Below are the code and all the weights of a small trained network. Each question names an input and a target symbol and asks about switching units off, where a switched-off unit gives its printed mean instead of its output.

import numpy as np


def w(rows, s, z=0):
    codes = np.array(rows[::2]) - 128.0
    scale = np.full(codes.shape[1], s)
    scale[-1] = z or s
    return codes * scale


def norm(h):
    return h / np.sqrt((h * h).mean(-1, keepdims=True) + 1e-5)


def f(y):
    return y / 2 * (1 + np.tanh(0.7978845608 * (y + 0.044715 * y**3)))


def softmax(a):
    e = np.exp(a - a.max(-1, keepdims=True))
    return e / e.sum(-1, keepdims=True)


def log_softmax(a):
    a = a - a.max(-1, keepdims=True)
    return a - np.log(np.exp(a).sum(-1, keepdims=True))


def net(x, mask):
    ids = ['αβδεηθλμπστφψω'.index(c) for c in x.split()]
    T = len(ids)
    res = E[ids] + P[:T]
    u = 0
    for l in range(2):
        q, k, v = (norm(res) @ M[l].T for M in (Q, K, V))
        z = softmax(np.where(np.tri(T) > 0, q @ k.T / 3**0.5, -1e9)) @ v
        res = res + np.where(mask[u], z, O[l][:, -1]) @ O[l][:, :-1]
        u += 1
        y = f(norm(res) @ A[l][:, :-1].T + A[l][:, -1])
        res = res + np.where(mask[u : u + 4], y, B[l][:, -1]) @ B[l][:, :-1]
        u += 4
    return log_softmax(norm(res)[-1] @ U[:, :-1].T + U[:, -1])


Q, K, V, O, A, B = {}, {}, {}, {}, {}, {}
E = w([
[146,109,102,109,167,188,216,153],'α',
[160,107,157,145,143,182,80,162],'β',
[119,190,89,189,129,152,41,150],'δ',
[103,149,247,84,135,93,119,108],'ε',
[77,76,111,163,87,185,90,118],'η',
[202,160,190,161,113,136,172,161],'θ',
[84,123,78,170,135,83,186,153],'λ',
[60,95,177,115,80,130,142,209],'μ',
[132,206,173,66,216,131,109,138],'π',
[54,173,122,98,139,167,146,148],'σ',
[33,90,121,60,107,207,181,108],'τ',
[79,127,184,194,197,127,173,41],'φ',
[101,35,198,203,148,148,203,112],'ψ',
[169,115,48,130,185,169,70,146],'ω',
],0.012)
P = w([
[163,90,73,62,42,56,178,75],'0',
[103,31,159,216,197,125,179,146],'1',
[117,72,165,219,190,140,166,159],'2',
[123,70,188,218,193,161,168,159],'3',
[127,83,192,223,196,159,160,156],'4',
[163,95,202,215,190,202,162,170],'5',
[172,108,242,226,198,206,160,170],'6',
[180,117,228,219,184,222,157,169],'7',
[205,138,235,230,189,242,141,171],'8',
[210,141,249,230,181,252,145,178],'9',
],0.0036)
Q[0] = w([
[57,160,183,214,203,218,107,164],'L0H1',
[174,184,41,9,77,83,92,162],'L0H1',
[187,147,66,125,121,25,119,27],'L0H1',
],0.011)
K[0] = w([
[170,166,73,60,46,44,55,73],'L0H1',
[46,195,165,207,204,168,141,132],'L0H1',
[80,93,172,138,197,178,113,255],'L0H1',
],0.01)
V[0] = w([
[84,125,118,145,123,254,188,234],'L0H1',
[89,177,93,112,153,27,174,147],'L0H1',
[73,57,118,82,51,62,67,54],'L0H1',
],0.0077)
O[0] = w([
[128,131,136,209,101,139,172,255,217],'L0H1',
[11,134,154,51,197,125,107,144,83],'L0H1',
[79,150,76,164,148,116,228,58,254],'L0H1',
],0.0052,0.0011)
A[0] = w([
[123,91,209,92,54,159,201,115,10],'L0N1',
[178,144,97,121,230,39,147,157,112],'L0N2',
[102,86,157,111,136,117,88,156,186],'L0N3',
[172,181,161,83,126,4,200,162,252],'L0N4',
],0.012,0.0027)
B[0] = w([
[147,35,76,104,158,84,3,121,253],'L0N1',
[149,74,6,102,118,214,90,74,186],'L0N2',
[114,176,136,129,43,219,103,77,203],'L0N3',
[131,106,112,195,3,232,145,6,225],'L0N4',
],0.0051,0.004)
Q[1] = w([
[190,189,123,31,133,4,157,163],'L1H1',
[102,110,138,185,142,209,119,97],'L1H1',
[123,114,144,157,124,91,133,93],'L1H1',
],0.025)
K[1] = w([
[58,101,168,218,181,254,105,153],'L1H1',
[149,128,93,84,118,40,140,113],'L1H1',
[184,106,79,113,122,148,108,173],'L1H1',
],0.017)
V[1] = w([
[183,215,216,36,155,185,179,70],'L1H1',
[133,152,196,178,2,106,79,168],'L1H1',
[166,200,30,28,99,81,115,217],'L1H1',
],0.0076)
O[1] = w([
[105,69,117,254,132,103,93,72,2],'L1H1',
[99,194,188,123,104,138,160,69,124],'L1H1',
[135,179,106,170,196,214,125,131,121],'L1H1',
],0.007,0.0051)
A[1] = w([
[109,89,102,188,162,95,64,68,38],'L1N1',
[164,175,121,73,97,16,168,124,224],'L1N2',
[178,175,34,91,73,59,52,105,212],'L1N3',
[180,118,95,105,126,10,97,83,253],'L1N4',
],0.011,0.0035)
B[1] = w([
[138,254,109,117,133,105,168,223,251],'L1N1',
[66,134,85,210,85,117,67,160,187],'L1N2',
[90,77,118,188,170,137,96,77,207],'L1N3',
[145,126,233,149,172,201,176,147,203],'L1N4',
],0.0082,0.0027)
U = w([
[174,171,193,112,127,144,105,210,176],'α',
[133,217,129,53,189,218,109,24,68],'β',
[52,251,155,32,77,71,180,169,68],'δ',
[84,120,13,192,53,100,205,83,84],'ε',
[62,100,141,166,110,200,134,136,254],'η',
[95,173,188,155,202,40,201,64,104],'θ',
[105,221,105,189,156,58,12,159,116],'λ',
[111,80,155,78,46,40,39,218,84],'μ',
[249,135,141,200,62,138,155,102,79],'π',
[114,130,231,89,71,82,50,25,104],'σ',
[233,75,52,123,199,136,38,133,88],'τ',
[222,110,90,38,162,78,223,204,92],'φ',
[39,53,112,11,151,103,86,99,99],'ψ',
[140,2,209,189,200,61,128,164,77],'ω',
],0.0066,0.0091)

Each question gives the input, a string of symbols that net reads in full, and the target symbol t.
The units are the heads (3 rows each of Q, K, V and O) and the neurons (one row each of A and B). Each row of codes is followed by its name. A weight is (code - 128) times the scale printed after its matrix; where a second scale follows, it is the last column's (O, A, B and U).
mask holds one flag per unit, layer by layer, with each layer's heads first. A switched-off unit (its flag False) gives its mean, the last column of its rows in O or B, instead of its output. The means were averaged over made-up inputs and are rounded, as every weight is.
A unit's drop is (log p(t) with every unit on - log p(t) with that unit switched off) / (log p(t) with every unit on - log p(t) with every unit switched off).
The circuit of an input: a set's keep is (log p(t) with only the set's units on - log p(t) with every unit switched off) / (log p(t) with every unit on - log p(t) with every unit switched off). Starting from all 10 units, units are removed one at a time, each time the one whose removal leaves the highest keep (on an exact tie, the one counted first), for as long as the keep stays at least 0.8.
units of the circuit, in order: the units of the circuit, biggest drop first
top k neurons: the k neurons with the biggest drops, biggest first
top k neurons in layer l: the k neurons of layer l with the biggest drops, biggest first
input σ π θ, target η: units of the circuit, in order : (L0H1 L0N4)
input ψ α ω δ θ μ, target μ: units of the circuit, in order : (L1H1)
input σ λ α ψ η λ ε, target η: units of the circuit, in order : (L0H1 L0N4)
input θ φ σ δ ε ε, target σ: units of the circuit, in order : (L1H1 L0N4 L0N1)
input φ ψ β μ α η τ σ α, target ω: units of the circuit, in order : (L1H1 L1N4)
input σ δ π π δ τ π, target η: units of the circuit, in order : (L0H1 L0N4 L0N2)
input ε ψ ε λ μ α θ η, target θ: top 2 neurons : (L1N1 L0N4)
input π δ η ω β θ δ τ λ, target λ: units of the circuit, in order : (L1H1 L1N1)
input δ ω τ β μ α ω ω, target β: top 2 neurons : (L0N1 L0N2)
input θ σ η π π α ε β ψ τ, target σ: units of the circuit, in order : (L1H1 L0H1 L0N4)
input ε β δ θ λ, target θ: units of the circuit, in order : (L0H1 L1N4)
input η φ α, target ε: units of the circuit, in order : (L0H1 L1N2 L1H1)
input φ η ψ σ δ δ λ π μ, target ω: top 4 neurons : (L1N4 L0N1 L1N3 L0N4)
input π β τ τ δ θ ψ α α η, target λ: top 3 neurons : (L1N1 L0N4 L1N4)
input θ μ τ φ η α π, target σ: top 2 neurons : (L0N4 L1N1)
input φ φ λ σ π ψ, target ω: top neuron in layer 0 : (L0N1)
input τ ψ π σ λ σ δ α, target φ: top 2 neurons in layer 0 : (L0N1 L0N3)
input π σ α β α β λ ε π, target λ: top 2 neurons : (L1N1 L0N3)
input α δ π θ η ω β ω, target α: top 2 neurons : (L0N1 L0N4)
input θ μ μ σ α β φ θ ε, target σ: top neuron in layer 1 : (L1N1)
